In the rows, 128 means zero.
Each row is followed by its group and then its class within the group.
[ 98 206 164 118 158 100 120 210 113 127 148 133 128 155 133 119 166 121
 112 117 131 134 132 118 113 116 154 133 114 141 120 130 179 187 128 116
 131  97 206  92 127 142 130 120 106 111 104 120] | Qs > F
[127 122  81 100 185  87 103 156 130 156 144 131 125 149 147 140 125 113
 102 122 147  88 101 135 130 136 149 117 134 128 122  73 109 185 130 102
 147  63 156  88 111 118 121 153 160 154 146 129] | Qs > W
[104  92 105 107 130  87 130 151  82 106 142 146 138 122 125 125 107 156
 137 128 134  92 168 130 146 126 159 122 119 151 145 122 126 127 124 154
 162  97 189  88 140 115 118 122 147 165 169 129] | mn > N
[ 47 179 115 107 166 103 143 123 139 149 121 124 146 150 128 132 102 115
 142  90  79 100 140 132 135  87 131 125 136 125 153 111 162  94 123 137
 165  86 141  89 137 118  92 128 143  93 117 117] | Qs > F
[ 72 163 106  89 129 131 122 131 126 160 151 120 104 133 127 121 143  99
 148 123 135 102 102 131 144  97 133 130 147 115 127  99  35 119 151 132
 118 135 110 129 126 150 107 135 136 110  97 129] | zg > E
[120 151 111 112 180 121  95 173 213 162 132 110 125 156 141 137 129 125
  97 124  94 105 119 150 152 119 134 111 115 158 118 101 169 159 126 136
 169  45 200 105 118 139 150 127 181 124  97 143] | Qs > F
[121 172 103  77 153 149  97  55  90 172 122 106 136 109 133 120 112 109
 150 113 110 114 159 130 144 137 148 144 137 131 145 114  81  97  89 125
 173  77  82 130 123 123 130 142 169 121  90 138] | zg > T
[142 103  88 106 133 133 103  10 163 149 146 145  96 132 141 122 122 149
 153 122 123 105 129 137 138  66 124 130 143 115 121 113  91  92 183 124
 147 108 126 112 147 108 109 116 181 113 155 161] | zg > E
[163 175 145 121 193 108 138 125 141 136 147 147 141 138 145 119 135 130
 122 129 168  54 146 145 107 118 129 115 132 138 132 164 194 165 138 138
 108  81 194 119 124 114 140 138 158 119 107 133] | Qs > W
[106 158 166 119 177 106 148 124 160 142 133 142 150 127 145  72 124 142
 114 102 100 113 172 130 132  80 122 112 122 134 145 153 200 129 120 122
 141  70 207  91 150 141 138 140 177 123 125 132] | Qs > F
[ 74 171  73  79 112 128 113 158 100 166 147 107 112 137 118 130 149  83
 142 103 133  92  94 130 160 134 152 130 148 110 137  82  31 129 121 132
 123 120 116 135 110 132 100 143 136 134  95 105] | zg > T
[ 92  56 119 121 155  74 108 149  67 115 143 146 128 123 147 140 107 153
 127 121 129 120 163 123 148 151 189 148 122 148 145 113 176 154 104 156
 160 100 171  87 125 113 122 117 115 171 167 124] | mn > N
[106 110  98 113 150  92  99 149  96 146 128 107 128 119 154 149 103 148
 114 144 125 129 122 124 126 182 180 154 120 137 144 101 101 102  97 121
 160  98  45 120 120 146 166 125  96 124 143 120] | jl > H
[107 104 104  79 133 128  89  82 175 143 158 125 103 121 123 129 119 111
 152 125 147 123 118 151 129 126 139 122 141 100 147  92 108 105 154 123
 101 139 143 110 130 141 124 147 156 123  99 129] | zg > T
[137 159 194 127 162 138 160 125 149 131 152 145 140 145 112 113 153 122
 132 122 120 109 134 117 119  75  99 135 124 125 132 138 183 164 163 141
 122 119 167  94 131 126 133 129 160 100  76 120] | Qs > W
[ 92 139 105  95 149 130 124 119 137 137 120 135 128 148 120 129 136 124
 129 130 103  91  99 147 154  49 148 133 113 116 126 120  81 120 141 143
 159 115 107  88 132 129 157 153 164 107 121 127] | zg > E
[105 149  59  78 148 126  81 137 102 137 132 105 127 114 149 158 128 109
 132 135 101 118 101 142 161 109 172 142 114 121 116 103  14 155 114 122
 184  93 154 101 141 168 101 152 201 114 148 127] | zg > E
[183 157 142 118 184  86 152 198 126 146 165 143 133 152 132 149 135 111
  98 156 141 100  93 121 113 117 145 118 106 161 123 138 143 197 142 108
 119  84 188  85 129 153 148 173 170 100 121 133] | Qs > W
[129 156 159  92 188  76 118 133 120 154 132 130 137 123 146 159 125 116
 137 112 160  92 126 146 119 125 164 144 114 149 161 152 173 140  93 135
 134 113 107  99 125 128 127 158 165 114  94 116] | Qs > F
[101 112  64  97 174 122  94 104 129 167 123 111 115 113 144 156 104 112
 159 118 107  95 134 144 165 141 155 122 136 119 160  81 109  96  99 142
 157  88 117 106 119 127 126 154 180 134 111 134] | zg > T
[104 117 137 111 123 125  98 131  58 109 114 128 132 135 158 126 132 156
 119 127 134 155 179 128 127 180 148 158 133 154 135 144 159 128  87 144
 168 103 121 113 105 113 160  98  99 151 139 139] | mn > M
[182 119 115 135 167 104 134 151 170 128 150 134 157 146 115 137 125 139
  97 148 154  86  96 122 108 116 112  99 119 139 109 136 142 182 158 116
 122  75 201  92 124 127 149 159 168 135 145 131] | Qs > W
[131 111 126 105 138 100 123  86  96 163 154 128 100 128 164 113 103 126
 142 117 175 113 140 133 107 129 149 134 131 125 140 115 107 107 183 126
 121 126  85 132 106 149 146 125 105 137 103 124] | jl > Q
[ 94 157 124 104 143 140 110 134  77 119 132 145 139 131 126 123 146 136
 115 116 128 120 164 136 140 145 140 141 131 145 106 125 196 157 109 147
 168  74 198 108 114 114 144 117 131 137 127 149] | mn > M
[103 179 145 103 166  96 139 149 106 143 171 141 135 169 110 111 153 114
 101 111 115 119 130 144 117 118 130 119 138 138 125  91 204 211 129 113
 124  70 245  84 117 122 115 136 124 140 133 112] | Qs > F
[126 159 157 128 178  98 129 225 144 145 109 115 138 137 146 143 132 111
 114 131  99 146 135 122 142 140 161 113 106 145 143 133 161 148  83 148
 140  86 157 125 134 162 145 125 106 129 127 128] | Qs > F
[ 95 161 120 100 152  79 153 247  38 135 128 114 149 120 119 126 117 112
 122 126 127 101 150 121 135 161 181 132 121 161 144 150  98 130  64 113
 132  92 120 140 103 133 127 141  91 156 127  99] | mn > N
[177 155 125 105 120 151 146   4 102 158 162 139 169 137 111  86  99 160
 116  91 177  97 170 142  59 123  84 104 158 130 122 168 129  77 189 143
 101  83  94 125 132  95 169 115 126 123 132 141] | jl > Q
[122  38  99 126 142  88 122 115 149 141 128 115 124 154 138 143  88 158
  90 121  71 107 116 135 133 157 135 103 133 143 118  82 140  91 137 127
 169  72  61 118 103 123 148 114 120 148 148 143] | jl > Q
[ 63 146  61  95 116 143 100  83 112 143 136 129 129 133 143 119 124 121
 151  99 122 106 158 152 112 113 138 123 160 112 121 106  92 127 149 127
 145 126 158 128 148 116 122 123 144 115 137 120] | zg > T
[115  76  30  66 149  85  95 158  86 150 136 104 136 103 165 148  79 156
 135 135  93 100 135 147 195 166 205 119 116 153 105  95   4  63  97 153
 204  28 103 159 116 145 167 125 143 183 158 141] | jl > Q
[ 89 174 127  85 181  78 122 210  98 163 129 120 148 124 148 136 148 118
 127 101 115 114 146 119 155 141 157 116 117 143 138 107 169 154  78 125
 148  65 194 116 129 130 108 147 140 153 127 113] | Qs > F
[ 31 165  77 100 178  85 123 164 128 138 150 124 151 145 126 128 113 109
 129 107  87  74 111 141 147 105 143 111 114 122 133  89 113 145 134 134
 174  87 180  83 134 137  76 143 149 120 134 118] | zg > E
[167 187 142 127 122 188 156   4 116 153 164 115 148 131  79 100  95  99
 166 102 131 152 129 141 106  62  68 118 155 106 125 139  94 125 169 138
 124  93 177 140 129 140 138 169 168  94  88 128] | zg > T
[143 150 113 118 204 113 124 201 151 110 120 158 161 149 122 133 126 128
  80 148 148  70  83 137 121 130 134 113 129 136 115 110 154 187 167 125
 147  77 188  90 136 148 146 150 238 110  95 117] | Qs > W
[163 111 129 121 126 121 134  47 106 151 148 124 125 112 128 126 103 142
 162  93 190 117 166 133 118 252 126 136 131 143 131 163 107  69 142 149
 134 107 100 148 125 135 177 111 134 129 106 120] | jl > Q
[ 98 144  63 116 175 144  83 103 133 131 128 104 137 143 124 153 113 115
 126 118 112 114 114 143 146 152 115 144 131 128 140  71  97 135 128 127
 147 114 129 119 116 119 114 139 124 112 115 148] | zg > T
